Below is a small trained network, with its code and all its weights. Each question gives an input and a class and asks what happens when units are switched off, that is, made to give their printed mean instead of their output.

import numpy as np


def w(rows, s, z=0):
    codes = np.array(rows[::2]) - 128.0
    scale = np.full(codes.shape[1], s)
    scale[-1] = z or s
    return codes * scale


def norm(h):
    return h / np.sqrt((h * h).mean(-1, keepdims=True) + 1e-5)


def f(y):
    return y / 2 * (1 + np.tanh(0.7978845608 * (y + 0.044715 * y**3)))


def log_softmax(a):
    a = a - a.max(-1, keepdims=True)
    return a - np.log(np.exp(a).sum(-1, keepdims=True))


def net(x, mask):
    res = np.array(x, float).reshape(1, 4) / 4 @ E
    u = 0
    for l in range(3):
        y = f(norm(res) @ A[l][:, :-1].T + A[l][:, -1])
        res = res + np.where(mask[u : u + 9], y, B[l][:, -1]) @ B[l][:, :-1]
        u += 9
    return log_softmax(norm(res)[-1] @ U[:, :-1].T + U[:, -1])


A, B = {}, {}
E = w([
[86,140,106,78,77,92],'x0',
[149,196,199,91,73,186],'x1',
[103,254,129,103,157,104],'x2',
[158,131,113,241,68,55],'x3',
],0.0085)
A[0] = w([
[176,108,140,127,86,166,65],'0.n0',
[147,92,149,126,156,246,124],'0.n1',
[161,164,133,112,110,160,53],'0.n2',
[131,175,128,105,123,100,3],'0.n3',
[124,225,122,147,136,136,97],'0.n4',
[94,161,128,89,68,131,107],'0.n5',
[144,194,129,109,101,104,19],'0.n6',
[116,157,116,40,167,138,31],'0.n7',
[111,145,83,69,185,174,148],'0.n8',
],0.014,0.0059)
B[0] = w([
[115,123,180,98,181,103,168],'0.n0',
[90,82,203,74,187,104,251],'0.n1',
[95,162,112,154,115,119,146],'0.n2',
[89,124,155,122,164,153,130],'0.n3',
[116,161,187,138,137,70,210],'0.n4',
[112,123,124,107,39,201,201],'0.n5',
[63,151,165,125,130,107,159],'0.n6',
[246,29,150,99,83,120,212],'0.n7',
[90,61,158,88,159,172,253],'0.n8',
],0.011,0.0058)
A[1] = w([
[102,136,174,8,199,153,72],'1.n0',
[106,136,77,66,75,145,102],'1.n1',
[142,56,34,173,123,92,65],'1.n2',
[177,124,176,122,44,101,136],'1.n3',
[137,71,124,211,100,119,71],'1.n4',
[67,160,138,139,127,170,4],'1.n5',
[205,103,89,216,131,84,36],'1.n6',
[142,70,98,80,130,150,137],'1.n7',
[147,142,113,78,100,213,32],'1.n8',
],0.013,0.0039)
B[1] = w([
[158,82,168,162,156,98,254],'1.n0',
[132,53,94,154,138,123,151],'1.n1',
[104,211,53,96,191,115,196],'1.n2',
[84,82,149,123,122,142,199],'1.n3',
[126,114,125,58,167,65,185],'1.n4',
[119,143,110,86,128,113,125],'1.n5',
[201,144,172,9,139,133,194],'1.n6',
[76,182,122,196,92,145,198],'1.n7',
[246,113,99,149,142,132,147],'1.n8',
],0.013,0.0096)
A[2] = w([
[140,136,203,54,127,161,65],'2.n0',
[122,195,95,234,164,177,97],'2.n1',
[153,125,36,112,209,91,3],'2.n2',
[97,175,124,238,227,127,98],'2.n3',
[110,117,79,161,134,125,36],'2.n4',
[157,164,110,160,138,131,28],'2.n5',
[65,100,110,122,165,116,68],'2.n6',
[142,73,141,205,228,132,128],'2.n7',
[246,122,180,165,201,128,70],'2.n8',
],0.011,0.0049)
B[2] = w([
[42,82,123,117,153,29,226],'2.n0',
[124,61,39,206,186,142,126],'2.n1',
[174,95,63,93,81,238,190],'2.n2',
[192,66,23,223,174,177,162],'2.n3',
[69,138,92,123,137,105,110],'2.n4',
[159,147,137,146,131,78,107],'2.n5',
[40,74,68,107,82,59,145],'2.n6',
[79,97,121,49,59,1,255],'2.n7',
[40,70,209,59,52,75,228],'2.n8',
],0.0073,0.0056)
U = w([
[100,44,196,109,135,84,224],'0',
[172,73,96,142,68,244,86],'1',
[138,216,113,242,199,96,79],'2',
[77,102,4,147,138,121,99],'3',
[185,163,61,29,206,104,149],'4',
[144,162,120,134,159,187,1],'5',
[179,152,107,148,138,153,11],'6',
[68,233,181,149,72,116,128],'7',
],0.019,0.0073)

Each question gives the input, the list of numbers given to net, and the class t.
The units are the neurons (one row each of A and B). Each row of codes is followed by its name. A weight is (code - 128) times the scale printed after its matrix; where a second scale follows, it is the last column's (A, B and U).
mask holds one flag per neuron, layer by layer. A switched-off neuron (its flag False) gives its mean, the last column of its row in B, instead of its output. The means were averaged over made-up inputs and are rounded, as every weight is.
A unit's drop is (log p(t) with every unit on - log p(t) with that unit switched off) / (log p(t) with every unit on - log p(t) with every unit switched off).
most important unit: the unit with the biggest drop
top k neurons: the k neurons with the biggest drops, biggest first
k most important neurons of layer l: the k neurons of layer l with the biggest drops, biggest first
drop of u: that unit's drop, to one decimal
input [8,-7,-8,1], class 4: most important unit	0.n8
input [4,-6,-8,-1], class 4: 3 most important neurons of layer 0	(0.n8; 0.n1; 0.n5)
input [4,-5,8,2], class 2: top 2 neurons	(1.n6; 0.n1)
input [3,7,-3,2], class 1: 4 most important neurons of layer 0	(0.n5; 0.n1; 0.n4; 0.n8)
input [-8,-4,-1,1], class 4: 3 most important neurons of layer 0	(0.n8; 0.n4; 0.n0)
input [2,-4,4,2], class 2: top 2 neurons	(0.n7; 0.n8)
input [-7,-8,4,0], class 4: top 2 neurons	(0.n1; 1.n6)
input [8,8,-1,-1], class 1: 2 most important neurons of layer 0	(0.n5; 0.n1)
input [8,-8,4,2], class 3: top 2 neurons	(0.n7; 1.n6)
input [-2,2,3,5], class 2: top 2 neurons	(0.n7; 1.n6)
input [1,-5,5,2], class 2: top 2 neurons	(0.n7; 0.n8)
input [-4,6,5,5], class 7: top 3 neurons	(1.n2; 1.n0; 0.n6)
input [-4,5,2,6], class 7: 3 most important neurons of layer 1	(1.n2; 1.n0; 1.n7)
input [8,-8,7,1], class 3: most important unit	0.n1
input [7,8,-4,1], class 1: drop of 0.n5	0.4
